Below is a small trained network, with its code and all its weights. Each question gives an input and a class and asks what happens when units are switched off, that is, made to give their printed mean instead of their output.

import numpy as np


def w(rows, s, z=0):
    codes = np.array(rows[::2]) - 128.0
    scale = np.full(codes.shape[1], s)
    scale[-1] = z or s
    return codes * scale


def f(y):
    return np.maximum(y, 0)


def log_softmax(a):
    a = a - a.max(-1, keepdims=True)
    return a - np.log(np.exp(a).sum(-1, keepdims=True))


def net(x, mask):
    res = np.array(x, float).reshape(1, 7) / 4 @ E
    y = f(res @ A[0][:, :-1].T + A[0][:, -1])
    res = res + np.where(mask, y, B[0][:, -1]) @ B[0][:, :-1]
    return log_softmax(res[-1] @ U[:, :-1].T + U[:, -1])


A, B = {}, {}
E = w([
[226,155,14,139],'x0',
[128,128,128,129],'x1',
[127,157,134,253],'x2',
[128,127,129,129],'x3',
[130,128,128,129],'x4',
[212,175,209,116],'x5',
[77,247,114,103],'x6',
],0.0061)
A[0] = w([
[132,129,134,168,87],'neuron 0',
[157,55,147,142,78],'neuron 1',
[237,176,142,122,122],'neuron 2',
[161,94,132,50,107],'neuron 3',
[223,194,222,134,70],'neuron 4',
[151,120,119,33,100],'neuron 5',
[126,52,114,165,105],'neuron 6',
[119,147,149,167,148],'neuron 7',
[147,148,202,110,116],'neuron 8',
[93,107,92,131,58],'neuron 9',
[30,88,61,172,95],'neuron 10',
[137,156,143,188,62],'neuron 11',
[185,122,179,124,87],'neuron 12',
[121,142,158,187,80],'neuron 13',
[134,145,141,138,117],'neuron 14',
[103,176,119,109,69],'neuron 15',
[138,111,104,19,82],'neuron 16',
[91,137,163,147,112],'neuron 17',
[133,132,128,124,239],'neuron 18',
[140,143,145,232,50],'neuron 19',
[187,36,134,163,76],'neuron 20',
[132,127,125,121,234],'neuron 21',
[156,137,97,121,32],'neuron 22',
[132,133,124,171,182],'neuron 23',
[175,168,45,71,115],'neuron 24',
[172,127,82,145,70],'neuron 25',
[114,245,83,108,85],'neuron 26',
[100,129,227,114,72],'neuron 27',
[66,112,137,129,128],'neuron 28',
[126,128,122,125,255],'neuron 29',
[86,102,175,114,53],'neuron 30',
[190,65,159,129,76],'neuron 31',
[214,151,41,157,58],'neuron 32',
[71,110,189,136,71],'neuron 33',
[107,160,123,122,73],'neuron 34',
[163,143,112,208,98],'neuron 35',
[159,150,169,118,56],'neuron 36',
[108,118,155,131,53],'neuron 37',
[85,171,143,121,112],'neuron 38',
[149,114,143,47,62],'neuron 39',
[170,146,118,130,118],'neuron 40',
[113,168,125,108,69],'neuron 41',
[98,88,13,129,101],'neuron 42',
[132,107,126,84,50],'neuron 43',
[97,183,150,129,115],'neuron 44',
[128,132,129,74,87],'neuron 45',
],0.012,0.0068)
B[0] = w([
[109,131,100,138,143],'neuron 0',
[185,204,133,135,169],'neuron 1',
[109,76,150,11,215],'neuron 2',
[114,107,64,182,181],'neuron 3',
[25,183,139,36,208],'neuron 4',
[78,133,65,177,185],'neuron 5',
[201,172,116,123,181],'neuron 6',
[118,100,78,140,172],'neuron 7',
[106,98,148,64,176],'neuron 8',
[89,146,148,83,140],'neuron 9',
[32,170,135,24,208],'neuron 10',
[108,132,60,176,153],'neuron 11',
[113,116,130,63,164],'neuron 12',
[94,107,96,172,157],'neuron 13',
[130,130,115,116,139],'neuron 14',
[153,194,119,135,145],'neuron 15',
[65,157,55,176,189],'neuron 16',
[122,106,165,143,161],'neuron 17',
[189,51,116,111,237],'neuron 18',
[63,126,37,180,178],'neuron 19',
[201,241,120,130,195],'neuron 20',
[183,56,116,114,233],'neuron 21',
[111,100,186,160,134],'neuron 22',
[127,78,82,158,196],'neuron 23',
[116,96,219,198,219],'neuron 24',
[109,113,185,175,165],'neuron 25',
[239,234,106,121,199],'neuron 26',
[129,96,208,194,185],'neuron 27',
[138,87,179,149,175],'neuron 28',
[197,38,114,107,253],'neuron 29',
[129,104,194,168,156],'neuron 30',
[208,196,133,106,175],'neuron 31',
[81,145,255,212,219],'neuron 32',
[94,142,203,163,173],'neuron 33',
[140,166,123,136,135],'neuron 34',
[104,65,68,172,189],'neuron 35',
[89,143,151,85,141],'neuron 36',
[140,102,165,160,132],'neuron 37',
[195,153,117,125,163],'neuron 38',
[102,109,63,156,159],'neuron 39',
[131,108,163,158,163],'neuron 40',
[147,182,121,136,139],'neuron 41',
[91,90,157,14,211],'neuron 42',
[91,144,96,142,135],'neuron 43',
[200,164,119,130,165],'neuron 44',
[94,121,96,144,149],'neuron 45',
],0.028,0.0069)
U = w([
[104,100,205,137,70],'0',
[65,129,134,1,97],'1',
[69,120,36,156,114],'2',
[186,212,125,95,82],'3',
[130,82,134,78,254],'4',
],0.0072,0.0059)

Each question gives the input, the list of numbers given to net, and the class t.
The units are the neurons (one row each of A and B). Each row of codes is followed by its name. A weight is (code - 128) times the scale printed after its matrix; where a second scale follows, it is the last column's (A, B and U).
mask holds one flag per neuron, in row order. A switched-off neuron (its flag False) gives its mean, the last column of its row in B, instead of its output. The means were averaged over made-up inputs and are rounded, as every weight is.
A unit's drop is (log p(t) with every unit on - log p(t) with that unit switched off) / (log p(t) with every unit on - log p(t) with every unit switched off).
The circuit of an input: a set's keep is (log p(t) with only the set's units on - log p(t) with every unit switched off) / (log p(t) with every unit on - log p(t) with every unit switched off). Starting from the 12 units with the biggest drops (on a tie, the unit counted first), units are removed one at a time, each time the one whose removal leaves the highest keep (on an exact tie, the one counted first), for as long as the keep stays at least 0.8.
circuit, biggest first: the units of the circuit, biggest drop first
unit that matters most: the unit with the biggest drop
k most important neurons: the k neurons with the biggest drops, biggest first
drop of u: that unit's drop, to one decimal
input [-4,-3,7,6,8,-7,8], class 3: circuit, biggest first => neuron 26
input [0,-6,-4,-5,1,-5,6], class 3: 3 most important neurons => neuron 26; neuron 2; neuron 4
input [8,2,-6,-6,-3,0,3], class 0: 2 most important neurons => neuron 24; neuron 32
input [-4,-1,6,-4,7,5,0], class 2: circuit, biggest first => neuron 19; neuron 11
input [8,-4,-1,8,-8,6,-7], class 0: 2 most important neurons => neuron 32; neuron 24
input [-5,-5,-8,7,4,1,8], class 2: circuit, biggest first => neuron 16; neuron 5
input [7,8,8,1,-6,6,6], class 2: 3 most important neurons => neuron 19; neuron 35; neuron 11
input [7,5,-5,6,-8,0,7], class 0: 2 most important neurons => neuron 24; neuron 32
input [5,-7,-8,-8,1,3,7], class 2: 2 most important neurons => neuron 16; neuron 5
input [-6,-5,4,-2,-5,6,7], class 3: 3 most important neurons => neuron 44; neuron 26; neuron 38
input [5,6,6,2,2,5,-3], class 2: 4 most important neurons => neuron 19; neuron 35; neuron 42; neuron 11
input [6,5,-1,1,0,-6,4], class 0: 4 most important neurons => neuron 24; neuron 32; neuron 4; neuron 2
input [1,-3,5,-1,7,3,0], class 2: 2 most important neurons => neuron 19; neuron 42
input [5,-7,-4,3,7,1,-3], class 0: unit that matters most => neuron 24
input [0,-3,-7,-4,-4,8,-1], class 1: 2 most important neurons => neuron 4; neuron 2
input [2,-5,4,-6,5,-5,-7], class 3: 2 most important neurons => neuron 20; neuron 6
input [8,-6,-4,-1,7,8,1], class 0: 3 most important neurons => neuron 24; neuron 32; neuron 10
input [8,8,2,4,3,6,5], class 0: 2 most important neurons => neuron 32; neuron 24
input [-1,4,-3,4,-7,-7,-4], class 1: drop of neuron 10 => 0.3
input [-5,-1,5,2,2,8,-4], class 1: unit that matters most => neuron 4
input [4,-2,-7,0,2,-7,-4], class 1: drop of neuron 12 => -0.1
input [-6,-5,2,-1,2,7,-1], class 1: drop of neuron 8 => 0.3
input [-2,7,-7,5,-6,-3,8], class 3: drop of neuron 26 => 0.8
